grid =
 0.32  -4.81   4.05  -0.33  -1.70   3.06
-3.45   1.06  -1.32  -1.15  -2.73   4.26
-3.67   2.08  -1.91  -2.00  -2.10   3.62
-1.82  -2.41   4.13   0.38  -2.02   2.96
-4.14   3.00  -1.68  -2.48  -2.35   3.60
-3.59   3.60  -2.66   0.04  -3.34   2.94
-1.91  -2.15   5.38  -0.06  -2.26   4.54
-2.31  -3.60   4.15   0.01  -2.10   3.69
 0.03  -3.86   3.86  -0.48  -2.08   3.38
-4.36   3.70  -3.14   0.57  -1.93   4.65
-0.21  -4.44   3.52   0.18  -1.39   3.37
-3.59   4.17  -2.37   2.60  -1.64   4.22
 0.17  -5.50   3.94  -1.12  -2.63   2.18
-3.54   2.59  -2.20   0.76  -2.45   3.63
 0.35  -4.57   3.89   0.96  -1.45   3.86
-4.14   2.37  -0.78  -0.39  -2.56   4.57
grid[0, -6]: 0.32
grid[-16, 5]: 3.06
grid[13, -2]: -2.45
grid[-11, -3]: 0.04
grid[7, -5]: -3.60
grid[:, 4]: [-1.70, -2.73, -2.10, -2.02, -2.35, -3.34, -2.26, -2.10, -2.08, -1.93, -1.39, -1.64, -2.63, -2.45, -1.45, -2.56]
grid[:, -6]: [0.32, -3.45, -3.67, -1.82, -4.14, -3.59, -1.91, -2.31, 0.03, -4.36, -0.21, -3.59, 0.17, -3.54, 0.35, -4.14]
grid[3, 5]: 2.96
grid[2, -6]: -3.67
grid[-1, -1]: 4.57
grid[-12, 3]: -2.48
grid[:, -1]: [3.06, 4.26, 3.62, 2.96, 3.60, 2.94, 4.54, 3.69, 3.38, 4.65, 3.37, 4.22, 2.18, 3.63, 3.86, 4.57]
grid[-12, 1]: 3.00
grid[3, -6]: -1.82
grid[:, 1]: [-4.81, 1.06, 2.08, -2.41, 3.00, 3.60, -2.15, -3.60, -3.86, 3.70, -4.44, 4.17, -5.50, 2.59, -4.57, 2.37]
grid[10, -3]: 0.18
grid[-10, -2]: -2.26
grid[:, 2]: [4.05, -1.32, -1.91, 4.13, -1.68, -2.66, 5.38, 4.15, 3.86, -3.14, 3.52, -2.37, 3.94, -2.20, 3.89, -0.78]
grid[-15]: [-3.45, 1.06, -1.32, -1.15, -2.73, 4.26]
grid[9, -2]: -1.93
grid[-7, -5]: 3.70
grid[-7, 3]: 0.57
grid[12, 0]: 0.17
grid[-9, 2]: 4.15
grid[-7, 0]: -4.36
grid[-10, -4]: 5.38
grid[12, 3]: -1.12

arr =
[ 0.20  2.83  1.76  1.91  5.97 -0.87  0.08  1.38  1.08  0.13  0.29  0.20
  2.80  4.53  0.05  1.73]
arr[0]	0.20
arr[13]	4.53
arr[-9]	1.38
arr[6]	0.08
arr[-12]	5.97
arr[14]	0.05
arr[-11]	-0.87
arr[9]	0.13
arr[-1]	1.73
arr[-4]	2.80

W =
[[40 57 23 11 35 54 36 74 72 38 82 22]
 [47 50 29 13 34 67 56 78 69 70 86 31]
 [43 37 42 10 28 53 47 80 60 51 78 39]
 [39 25 25 24 35 43 55 64 62 73 87 26]
 [46 34 29 29 26 40 57 66 58 70 94 37]
 [49 23 32 21 32 35 56 67 53 63 91 38]
 [52 23 31 37 31 32 57 58 45 71 90 41]
 [66 17 41 28 48 28 38 67 51 44 76 43]
 [58 27 53 35 70 40 35 64 46 58 81 66]
 [59 21 55 45 66 34 41 63 31 55 75 68]
 [74 26 48 45 66 22 20 56 39 46 72 64]
 [69 25 74 44 76  7 21 49 16 55 86 86]
 [48 27 61 32 81  1 23 34 31 78 76 64]]
Rows and columns are counted from 0.
(0, 0)	40
(0, 11)	22
(0, 10)	82
(12, 10)	76
(7, 9)	44
(1, 7)	78
(1, 1)	50
(5, 10)	91
(12, 11)	64
(9, 11)	68
(10, 11)	64
(7, 11)	43
(9, 6)	41
(12, 8)	31
(3, 6)	55
(11, 10)	86
(2, 6)	47
(1, 2)	29
(4, 3)	29
(3, 10)	87
(3, 7)	64
(7, 2)	41
(6, 10)	90
(4, 1)	34
(3, 1)	25
(9, 10)	75
(0, 6)	36
(10, 10)	72
(6, 6)	57
(1, 4)	34
(10, 1)	26
(8, 11)	66
(3, 9)	73
(9, 5)	34
(1, 3)	13
(9, 4)	66

X =
array([[118,  78,  84,  56,  88, 113,  92, 181, 166, 177, 212, 137],
       [220, 183, 144, 186, 154, 180,  86,  36,  41, 121, 122, 218],
       [ 82,  85, 119, 108, 100,  79, 155, 198, 210,  85, 134,  61],
       [172,  86,  66,  84,  70, 109,  20, 136, 128, 169, 229, 175],
       [185, 193, 169, 202, 174, 174, 140,  53,  63, 103,  78, 177],
       [180, 211, 194, 209, 201, 199, 184,  46,  54,  93,  52, 181],
       [166, 104, 101, 109,  97, 123,  84, 129, 134, 109, 179, 160],
       [108, 173, 187, 169, 187, 162, 222, 121, 125, 108,  57, 112],
       [ 35,  53, 102,  53,  87,  65, 167, 254, 250, 135, 167,  34]])
X[0,0]: 118
X[5,0]: 180
X[0]: [118, 78, 84, 56, 88, 113, 92, 181, 166, 177, 212, 137]
X[8,5]: 65
X[0,3]: 56
X[:, 3]: [56, 186, 108, 84, 202, 209, 109, 169, 53]
X[4,5]: 174
X[:, 11]: [137, 218, 61, 175, 177, 181, 160, 112, 34]
X[0,7]: 181
X[5,3]: 209
X[8]: [35, 53, 102, 53, 87, 65, 167, 254, 250, 135, 167, 34]
X[6,3]: 109
X[0,8]: 166
X[6,5]: 123
X[:, 1]: [78, 183, 85, 86, 193, 211, 104, 173, 53]
X[1,0]: 220
X[1,10]: 122
X[3,11]: 175
X[7,5]: 162
X[2,10]: 134
X[3,0]: 172
X[4,1]: 193
X[1,2]: 144
X[2,7]: 198
X[7,8]: 125
X[3,10]: 229
X[:, 9]: [177, 121, 85, 169, 103, 93, 109, 108, 135]
X[0,2]: 84
X[1,5]: 180
X[5,6]: 184
X[7,2]: 187
